Each row has a class, written after it.
[-25 -33 -14 -12  32 -19 -23 -15  11  17  24  20  72  11 -42 -28  13 -16
 -19 -25  23  -2  -9   1   3  44   7 -40 -18  19 -44  -1  -4 -25  30  24
  20   6]  <45>
[-52 -43  16  24 -20  15  65   3 -39 -27 -34  -6  15  39 -23  33 -19 -10
 -30  19  68  11  29  -3   5  -6   9 -30   7   1  28 -10  46 -27  10   1
  57 -30]  <186>
[-16   4  20 -48 -33  40 -62  35  29 -19  21 -11  51  18  41 -10   3  -6
  13  12  34 -17   0 -13  -1  46 -53 -59 -33   9   9   5 -47  23 -11 -26
  17 -13]  <117>
[ 39  21   2  23  18 -34  -8 -10  -1  42 -20   7  20  29  44  14  31 -17
   6  -2 -52 -18 -23  25 -27 -39  40  34  21   8 -56  21   7 -19  39 -19
 -22  88]  <133>
[-47 -22   7  23 -13 -13  61  -3 -43 -26 -42   5 -20  -6 -50   6  -2  -3
 -33 -15  -1   7  22 -24  29 -31  34  -6 -15  -1  19 -37  82 -32   9  33
  23 -29]  <156>
[-27 -25  -8 -14 -24  13 -41  16  15 -14  42  22  53 -29  22  30  -9 -36
  14 -21  77 -19  17 -12  24  38   0 -27   9  -9 -12 -33  -5 -14  -7   7
  11 -15]  <186>
[-21 -68  -7  10  34 -40 -41 -14  28  30  13   8 104  18 -49  -8  34 -31
  -7  -3  21  -9 -40  39  -4  11 -13 -14 -31  30 -54 -11 -31 -33  -5   6
  12  26]  <186>
[  9 -18   5 -24 -30  38 -22 -50  44 -31  -5 -35 -23  13  -7 -14 -10  -5
 -12  21  82 -31  17 -16  49  38  49   9 -14   3  47  27 -42 -16 -52   0
   4 -41]  <112>
[ -8  20 -36  20  -3  -8 -20  -4  25   1 -15  19  -3   5  54  -6  20 -14
  -9  19 -80  -8 -24  -7 -13 -33  33  30  -2   4 -59   7  15  11  17  -2
 -53  40]  <132>
[  0  19  -6 -12  -8  42 -33 -27  25 -18  -3 -42  -8  -3 -22  25  19 -12
 -19   6  13 -13 -39  -1  47  -6  68  -8 -41 -31  33  -6 -26 -22 -61   1
 -16 -40]  <117>
[-11  31 -31  13  23  29  -8 -32  18  22 -16 -45 -24  -6 -59   9   2 -17
 -17  17  17   3 -37   4  79 -10  66  25 -37 -14  11   1  14 -54 -60  15
 -17 -51]  <28>
[-38 -23   4  -1 -12  22  69 -38 -31 -50 -42  11 -11  17 -27   3 -29  11
 -42  30  27   7  65 -12   9  -8  -2  17 -24   2  36  -9  86  -6  20   1
  28 -23]  <21>
[  3 -30   2   8  38 -40 -39  -1  25  56  19  -5  70  -7 -65  -6  50 -18
 -23 -22 -58   5 -50  18 -24  -9  21 -22 -24  27 -61 -19  -1 -21  21  18
   3  52]  <117>
[ 16 -41 -34  21  45 -48 -15 -37   1  49  41 -11  81  -3 -73  25  25 -34
 -16 -29   8   0 -47  22   2   7  36 -33 -10  12 -46 -17   2 -50  20  19
  28  44]  <21>
[ -7 -58  -8 -22  34 -22 -29 -37  38  25  23   2 103  18 -41 -17  36 -16
 -16  -8 -19  -2  -9  46 -15  29 -11 -26 -11  36 -36 -17  -1 -35  21   0
   9  42]  <133>
[ -6 -67  11  -1  16 -31   2 -29  19  49   7   1 104  21 -52  -4  28  -5
 -31  14  21 -15  -6   8 -26  14 -38 -24  -5  43 -28 -16  -5 -36  10  10
  38  38]  <132>
[-19   8  10  13   3  19 -22 -25  -2 -11 -53   2  21  23 100  30  22 -16
   7  35   4 -39  13   7 -15 -28 -17  10 -27  15 -37  12   6   5  27 -32
 -17  48]  <28>
[  4  28 -54  32  19 -17 -12 -10   8  16 -46 -13   3  -5  52  17  45  -7
  -9  10 -70  17 -38   9 -27 -35  48   4 -12   4  -9 -12   3  10  16  -6
 -33  35]  <117>
[-17 -54  -3  33 -14   3  40 -24 -26  -5 -34  -9  43   2  -1  45   5   6
 -36   5  45 -12  41  14   2 -27  -4 -10 -18  -4  24 -40  56 -26  10   1
  22  11]  <156>
[ -4  -2 -11  23  18  -7 -11 -37   6  27 -23  35  32  27  62   9  43  -7
 -15   5 -13 -27 -20  -4   9 -39  57  10  -4 -10 -32  23   0 -18   8  -1
 -45  49]  <45>
[ -3   3 -13 -21 -25  12 -43  -8  -6   6   7  27  53   8  30  21  15 -40
  15 -16  13  -9  -1   4  31  18  37 -20  26  15  -8 -49  -6 -34   2   7
  13   7]  <133>
[-18   1 -54  -4 -20  13 -63   0  26   5  -5   9  40  -4  60  32  31 -40
   4  -7 -10   3  -7  -7  23   0  35 -29 -19  -3  38 -65 -17 -13 -41  -7
  -4 -20]  <117>
[-38 -36   1  11  26   8  31  -8  -8 -26 -20 -18 -19  20 -43  25 -22 -23
 -43   2  96  -4  75  -3 -16  15  -2  10  -8   0  24  16  52 -28  26   0
  45 -13]  <28>
[-20  42 -31 -25  -9  71  -8 -32  33 -72   1 -19 -31 -19  -6 -12 -26   9
 -24  18  31 -14   1 -15  78   9  33   8 -36 -32  42 -21  14  -6 -68  26
 -15 -82]  <28>
[  8 -14 -12  -9  17 -17 -27 -16  17  27  24  15  71  -1 -27  23  18 -30
   3 -26   5 -15  -9  22   7  36  26 -30  18  21 -31 -30 -19 -47  13   6
  16  34]  <133>
[ -4  13 -19  28  18 -39 -33  -1  -2  42 -28  14  25  18  52  20  50 -44
  -3  -3 -47  -3 -35  14   5 -40  34  26  19 -10 -44   5  11 -27  22   2
 -38  65]  <112>
[-59 -42  33   1 -15   0  56   6 -25  -1 -22   0  10  37 -31  17  14 -14
 -44   3  28  -9  33 -23  23 -12 -11 -25 -15 -11  11  -2  66 -31   5   7
  33  -4]  <182>
[-20 -12  21 -10 -16  11  68 -37 -35 -42 -38 -18 -40  13  -8  30 -34   9
 -30  21  29  -3  59 -18 -16  -3  21   5  -6  13  51  11  63   0  21  -9
  44 -33]  <21>
[ -3 -53  14   5  40 -24 -20  -6  12  34   4   0 114  17 -59  14  33 -23
 -13 -22 -34  -3 -29  27  -5  18  -9 -61 -18  34 -37 -36 -13 -35   8   9
  34  34]  <117>
[ -4  17   0 -32 -22  34   5 -61   6 -47   2 -50  25  20  -9  27  -6 -12
 -10  41  49 -31 -19  14  48  11  15 -29 -25 -14  19  12 -32 -13 -55  13
  -4 -60]  <28>
[ 10  19 -66  35  22 -31  -9 -12   5  41  -8 -10   6  21  52  -1  31 -38
 -10  17 -40  18 -63 -10   8 -54  68  38  -2  -5 -35  -8  23 -15   4   5
 -21  36]  <182>
[ -8  33   7 -28 -23  53   2 -28  -3 -30  -8 -41 -15  12 -14   7 -17  12
 -13  17  55 -22 -29 -12  76  16  34  -6 -25 -36  31  37 -19 -15 -64   1
 -20 -74]  <45>
[  7   7 -16 -23 -10  38  11 -60   1 -38  -2 -15  20   2 -32   2  -5  -3
 -14   3  32 -21 -18 -18  41   7  37   6 -23 -32  48  -8  -3 -20 -53  39
 -17 -65]  <156>
[ -4  29  -8  19 -12 -14 -27  -8   0  47 -12  -3  29  20  14   1  44 -30
 -10   0 -74  -2 -58   9 -10 -28  38  -6  10  11 -62 -16   9 -19  23  11
  -2  31]  <132>
[ 21   9 -25  11   3 -47  -5 -32  -1  41 -12  44  60  24  57  16  61 -35
  -8 -14 -22 -22 -12 -26 -21 -25  19   4  49  -4 -27 -25  16  -3  22  21
  -6  70]  <182>
[  6 -29  -7 -18 -21   0 -56   9  26   3  52  29  73  14  48   2  11 -38
   3 -15  25  -3 -10  11  11  20   8 -22  11 -10 -19 -50 -21 -11 -14   7
  24   5]  <186>
[ 24  26  21 -30 -29  34  -2 -17  28 -43  -4 -25 -35 -11   8   7   1  15
  -9   6  34 -29  34 -29  28  27  -3   3  19 -25  61   1 -14  -3 -54 -14
   8 -39]  <132>
[  1 -37   8   2  39 -29 -13  -2  27  41  33  -4  85  -4 -73   2  24 -25
 -34 -34  -8   0 -41  17  -4  26  33 -44  -5  19 -52 -27  -7 -38  15  34
  29  33]  <117>
[ 14 -45 -23  11  40 -60 -21 -30  14 100  31   9  95 -19 -92  12  41 -14
 -16 -37  -6  -9 -22  24  -2  22  44 -43   3  31 -45 -26 -19 -65  20  46
  14  39]  <132>
[ 17 -31  23 -10  63  -7 -23  11  -3  14  19  -8  79 -14 -63   4  10   0
  -2 -31  11 -11   2  34   6  56 -27 -35  -8  19 -44  15 -26 -28  20   7
  14  11]  <45>
[-11  14 -46  11  15  51   6 -41  35 -46 -16 -19 -43  -6  -7  13 -38 -12
 -28  30  40  -5  21 -11  65   6  56  46 -37 -23  22 -14  26 -27 -55  -5
 -15 -43]  <28>
[ 23 -33  10  13  50 -30 -31  -8  52  21  34 -25  62  19 -33 -17  22 -31
 -16   8 -39   5 -20  27  -9  22   0 -30  -9  56 -68 -31  -8 -34  12 -16
  54  46]  <28>
[-43  -4 -18   0 -19  22 -29   8  -5 -34 -19  40  51   2  43  21   6 -26
 -10  22  38   1  37 -15  30  22 -18 -15  -2  13 -16 -54  25 -11   9 -28
  18   3]  <45>
[-11   7  -6  17  -1   5   7 -13  21   0 -52 -17  28  34  59  -8  33 -17
 -24  28 -51   0 -41  -7 -14 -21  23   2 -18  16 -30  -1  12   4   8 -13
  -7  34]  <117>
[-16  -4  -8 -33  -8  17 -30 -12  16 -21  18  26  51  15  52  -7  14 -38
  -4   1  39 -19  13 -16  44  29   2 -27 -11  -8  -6 -33 -10 -27 -16  28
   7 -12]  <28>
[-25 -24 -20 -11  -3  10 -57  18  27 -14  25  21  34 -14  31  13   2 -52
  15 -11  51  -2  23   5  17  41  17   0  -8   1  -1 -36 -18 -21 -15  -4
   9 -27]  <186>
[ 19 -30  -3  13  49 -42 -29 -10   4  48   1   2  86   6 -72 -10  44 -14
 -21 -24 -46  17 -35  20  11  20  20 -33   8  48 -56 -40  -2 -43  14  11
  39  31]  <45>
[-44  24   7  10 -20  -8   4  28 -41  26 -21  -1 -40   7 -12  23  12 -35
 -24 -19   8  17  -5 -16  27 -27  39   2   9 -21  36 -35  42 -50   0  26
  41 -32]  <112>
[-22 -73   0  13 -16 -12  33 -28  13 -32 -25 -10  -7  12  -4  32 -38   7
 -48  16  84  -6  86  -9   5  10  17   4  16  18  32  -7  54  -9  19 -24
  38  23]  <112>
[ 23 -15 -30 -25 -12  33  -3 -28  14 -24  40 -46   9 -29 -33  34 -11  17
  -7  11  40  -7 -11  -5  34  33  14 -34   9 -22  45  -1 -41 -11 -57  11
 -12 -48]  <132>
[-13 -75  -5  19  37 -29 -38 -21  33  48  15  20 113  10 -32   4  43 -33
 -24 -12 -21   1 -43  23 -14   7  15 -37 -20  45 -63 -52 -18 -35  15   9
  22  66]  <117>
[ 10 -41 -15  -4  34  -9 -18  -5  30  35  25 -23  71 -18 -55  10   0  14
  -6 -17   6  -8   1  38 -12  26 -24 -21  -9  34 -12  -8   2 -27   7 -12
  15  28]  <133>
[  7 -37 -16 -11  26 -24 -39 -26  19  34  50  -4 100  13 -42 -26  45 -36
 -15 -30  -1   7 -32  47  -2  34 -12 -49 -11   8 -25 -28 -10 -33  16  26
  37  14]  <21>
[ -5  -4  -6 -16 -16  -4 -33   4   9  26  -4   0  49  -5  13  28  25 -28
  17 -31  26 -18   0 -27   9  28  11 -53  11  11  32 -21 -25 -14 -20   9
  15 -15]  <117>
[ 11  32 -45   7   1  21   8 -27  26  -1  29 -34 -26 -16 -46  21  -1 -10
 -24  15  14  -1 -36  -9  47  -3  95   4   6 -19  14   0  -6 -17 -47  23
 -16 -41]  <182>
[ -3  -3 -25 -25 -17   1 -52  13   8  16  21  19  53  12  44   3  41 -35
   0   4   3   0  12 -20   4  22 -13 -27 -11   3  -7 -49  -5  -8  10  -2
  24  17]  <182>
[-38  -2   3  33  -6  15  59  14 -77 -14 -60   2 -18 -11 -45  61 -40   6
  -2   8  23  22  42   6   0 -22  18   1  11   9  31 -27  62 -12  23   8
  37 -47]  <186>
[ 30 -31  16 -20  44 -60  14  -9  -7  70  40 -13  80 -24 -68   3  38   4
 -11 -32  11  -3  -4  28  -5  31   9 -54  16  22 -18 -12 -11 -35  27  48
  32  23]  <182>
[  0 -10 -36  23  20  -7 -30  -9  23   2 -17  14  48   5  49  36  14 -17
 -16   3 -57   6  -3  30 -46 -29   6   7   6  11 -11 -40  15  21  13 -21
 -10  39]  <117>
[-31   3 -18  -5 -30  27 -61   4  32 -23 -18  20  47  24  29 -18  23 -48
  17   4  11 -14   1 -33  41  18  -2 -23 -38  10   4 -40 -11 -11 -32 -18
   9 -13]  <117>
[-16   7  -7 -11 -25  36 -20 -30  27 -21  -3 -33  -6   1 -39  19  15 -15
 -18  -7  40 -14 -12  -9  56  11  51 -30 -31 -33  53 -16 -13 -25 -64   1
   2 -52]  <117>
[  6  25 -16 -26 -19  -6 -47  24  12   9  11  33  32  -6  70  -8  45 -31
  17 -21  13 -15  20 -26  27  31  -2 -28  11  -5  10 -44 -17  -8  -4  11
  15   7]  <182>
[ 10  11   4 -18 -41  17  13 -65   7 -29 -38 -60   5  12 -17  21  -1 -11
 -18  36  90 -25   1 -35  53  15  28  11  15  -5  41  19   8 -18 -39  -4
  10 -28]  <112>
[ 18  17 -48  30  15   1 -22 -15   7  20 -16  -9  18  18  74  18  38 -29
   5   2 -53   5 -51  23  -4 -43  57  17  13   2 -12 -20   0 -27   1 -12
 -19  40]  <133>
[ 11  25   2 -23 -36  52  16 -32  19 -15   8 -19 -38  -7   1 -13   7  24
 -13   8  31 -24   8 -26  57  10  52 -10  -5 -46  64  14 -16 -21 -59  27
 -24 -55]  <132>
[  8  11  -5 -26  -6  21   6 -39  24  -4  11 -17  12   8 -25 -37  40   3
 -16  21  35  -9  -1   0  41  18  15  -4 -14 -28  34  12 -12 -12 -37  26
 -15 -30]  <182>
[  1 -44   9   7  29 -29 -39  12  49  54  20 -11  66   0 -50 -14  48 -23
 -25 -24  -6   0 -10  20  -6  56 -19 -40   9  33 -42 -15 -17 -44  24   1
  38  56]  <112>
[ -2  10 -45  -1 -15  28  -8 -19  14 -41  10 -39   2   1 -29  -7  -6 -14
 -25  11  63  -4 -30  11  57  13  48   4 -43 -38  20   0 -17 -23 -46  27
 -16 -58]  <156>
[  1  -3 -30  20   2  -7   9 -18  27   8 -10  -8  14  38  49 -12  19 -18
 -18  22 -25  -8 -16 -10 -31 -17  16  10   6  17 -24  14  16  18  17  -9
   2  32]  <182>
[ -7  18 -22 -12  -7  30 -39   5  12  -5  13  21  24 -12  42  -3 -14 -32
  19  -3  59 -17  30 -33  35  41  25 -21  -3  21 -12 -31  -5 -19   9  19
  23 -14]  <28>
[-43 -12  24  20   3   1  52  -3 -56 -23 -47  -3  -9  31 -83  19  -8 -18
 -37  -1  22  11  24 -26  47 -16  42  -6   5   3  -6   2  79 -43  12   7
  34 -29]  <45>
[-18 -70   3  -5  31 -48 -25 -46  15  37  -6   1  97 -11 -82  21  40  -7
 -23 -31  35 -11  -8  30  -6  22   6 -34  -9  29 -19 -32   1 -37   7  19
  30  18]  <186>
[  9 -35   3  -5  50  -8 -20  -2  43  27  40 -10  65  -3 -45 -35  25  -5
 -19  -9 -47  14 -50  27  -8  21  50 -47 -21  36 -40 -10 -34 -20   9  34
   7  15]  <117>
[ -3  31 -41  12  10   5 -26   2  14  13 -21   5  16  29  70 -18  48 -34
  -5  12 -64   2 -38   4  13 -28  34  21 -16  -8 -25  -7   8  -3  -2   8
 -29  14]  <182>
[ 18  -3  25  20   1 -37   0  -9 -13  15 -78  -5  17  32  59  36  48   1
  19  17 -39 -26   0 -11 -23 -33   4   6   2  20 -26  36   0   4  19 -44
 -21  65]  <186>
[  6   2 -36 -30  -4  20 -65   6  16  -2  24  21  57 -10   9  12  17 -31
  11 -18  -8  -1   9  -6  34  28   2  -5 -12  -4  -3 -59   5 -37 -12  -6
   2  10]  <133>
